Below are the code and all the weights of a small trained network. Each question names an input and a class and asks about switching units off, where a switched-off unit gives its printed mean instead of its output.

import numpy as np


def w(rows, s, z=0):
    codes = np.array(rows[::2]) - 128.0
    scale = np.full(codes.shape[1], s)
    scale[-1] = z or s
    return codes * scale


def f(y):
    return y / 2 * (1 + np.tanh(0.7978845608 * (y + 0.044715 * y**3)))


def log_softmax(a):
    a = a - a.max(-1, keepdims=True)
    return a - np.log(np.exp(a).sum(-1, keepdims=True))


def net(x, mask):
    res = np.array(x, float).reshape(1, 4) / 4 @ E
    y = f(res @ A[0][:, :-1].T + A[0][:, -1])
    res = res + np.where(mask, y, B[0][:, -1]) @ B[0][:, :-1]
    return log_softmax(res[-1] @ U[:, :-1].T + U[:, -1])


A, B = {}, {}
E = w([
[207,161,254,211,67,72,236,68,175,64,112,184],'x0',
[121,99,138,118,143,120,144,144,177,98,134,121],'x1',
[158,126,188,60,136,114,243,173,95,212,152,92],'x2',
[54,98,40,196,98,88,173,151,104,187,211,189],'x3',
],0.012)
A[0] = w([
[140,195,153,153,78,98,186,38,179,87,110,196,68],'n1',
[167,151,184,127,120,91,220,169,90,151,137,101,2],'n2',
[191,201,182,103,125,127,116,76,184,126,10,79,124],'n3',
[80,117,115,180,83,67,172,106,159,180,197,254,145],'n4',
[164,143,192,204,49,130,199,92,126,103,129,128,83],'n5',
[111,156,103,208,109,118,68,61,159,27,88,210,57],'n6',
[140,180,129,128,152,112,173,97,145,136,121,145,9],'n7',
],0.0089,0.0025)
B[0] = w([
[19,145,88,140,137,176,97,131,238,140,101,17,238],'n1',
[168,45,211,198,137,68,143,184,76,167,187,79,219],'n2',
[184,111,147,66,104,210,124,11,142,97,191,224,252],'n3',
[156,108,103,67,64,136,182,24,146,41,127,198,230],'n4',
[58,208,107,129,171,100,70,135,169,126,75,99,243],'n5',
[191,61,255,185,165,99,173,183,67,207,155,96,229],'n6',
[118,132,73,159,148,94,121,131,145,151,147,108,153],'n7',
],0.0099,0.015)
U = w([
[175,121,112,52,63,166,151,10,132,26,177,235,223],'0',
[13,163,45,90,211,147,49,151,145,154,131,39,167],'1',
[215,54,194,182,168,68,169,185,75,179,193,98,3],'2',
],0.011,0.0027)

Each question gives the input, the list of numbers given to net, and the class t.
The units are the neurons (one row each of A and B). Each row of codes is followed by its name. A weight is (code - 128) times the scale printed after its matrix; where a second scale follows, it is the last column's (A, B and U).
mask holds one flag per neuron, in row order. A switched-off neuron (its flag False) gives its mean, the last column of its row in B, instead of its output. The means were averaged over made-up inputs and are rounded, as every weight is.
A unit's drop is (log p(t) with every unit on - log p(t) with that unit switched off) / (log p(t) with every unit on - log p(t) with every unit switched off).
most important unit: the unit with the biggest drop
k most important neurons: the k neurons with the biggest drops, biggest first
drop of u: that unit's drop, to one decimal
input [-3,5,4,-4], class 0: 2 most important neurons -> n6, n1
input [1,-7,-3,-2], class 2: most important unit -> n4
input [6,-2,6,-2], class 1: 3 most important neurons -> n5, n1, n6
input [-6,-7,8,-3], class 2: 2 most important neurons -> n1, n5
input [-4,5,-6,1], class 2: 2 most important neurons -> n6, n1
input [4,7,-2,-3], class 1: 3 most important neurons -> n1, n4, n5
input [8,2,3,-6], class 1: 3 most important neurons -> n1, n5, n4
input [-3,3,-1,4], class 0: 3 most important neurons -> n1, n5, n6
input [-7,4,3,-8], class 0: 2 most important neurons -> n1, n3
input [0,4,5,-7], class 0: 2 most important neurons -> n3, n6
input [5,8,4,2], class 1: 2 most important neurons -> n5, n1
input [-5,-1,-2,-5], class 0: 2 most important neurons -> n1, n5
input [2,-4,-6,5], class 2: drop of n3 -> 1.3
input [6,-4,-2,-1], class 1: most important unit -> n1
input [-5,5,4,7], class 0: drop of n4 -> 0.2
input [1,5,-6,2], class 2: drop of n6 -> 1.1
input [5,0,-8,-2], class 2: drop of n1 -> 0.0
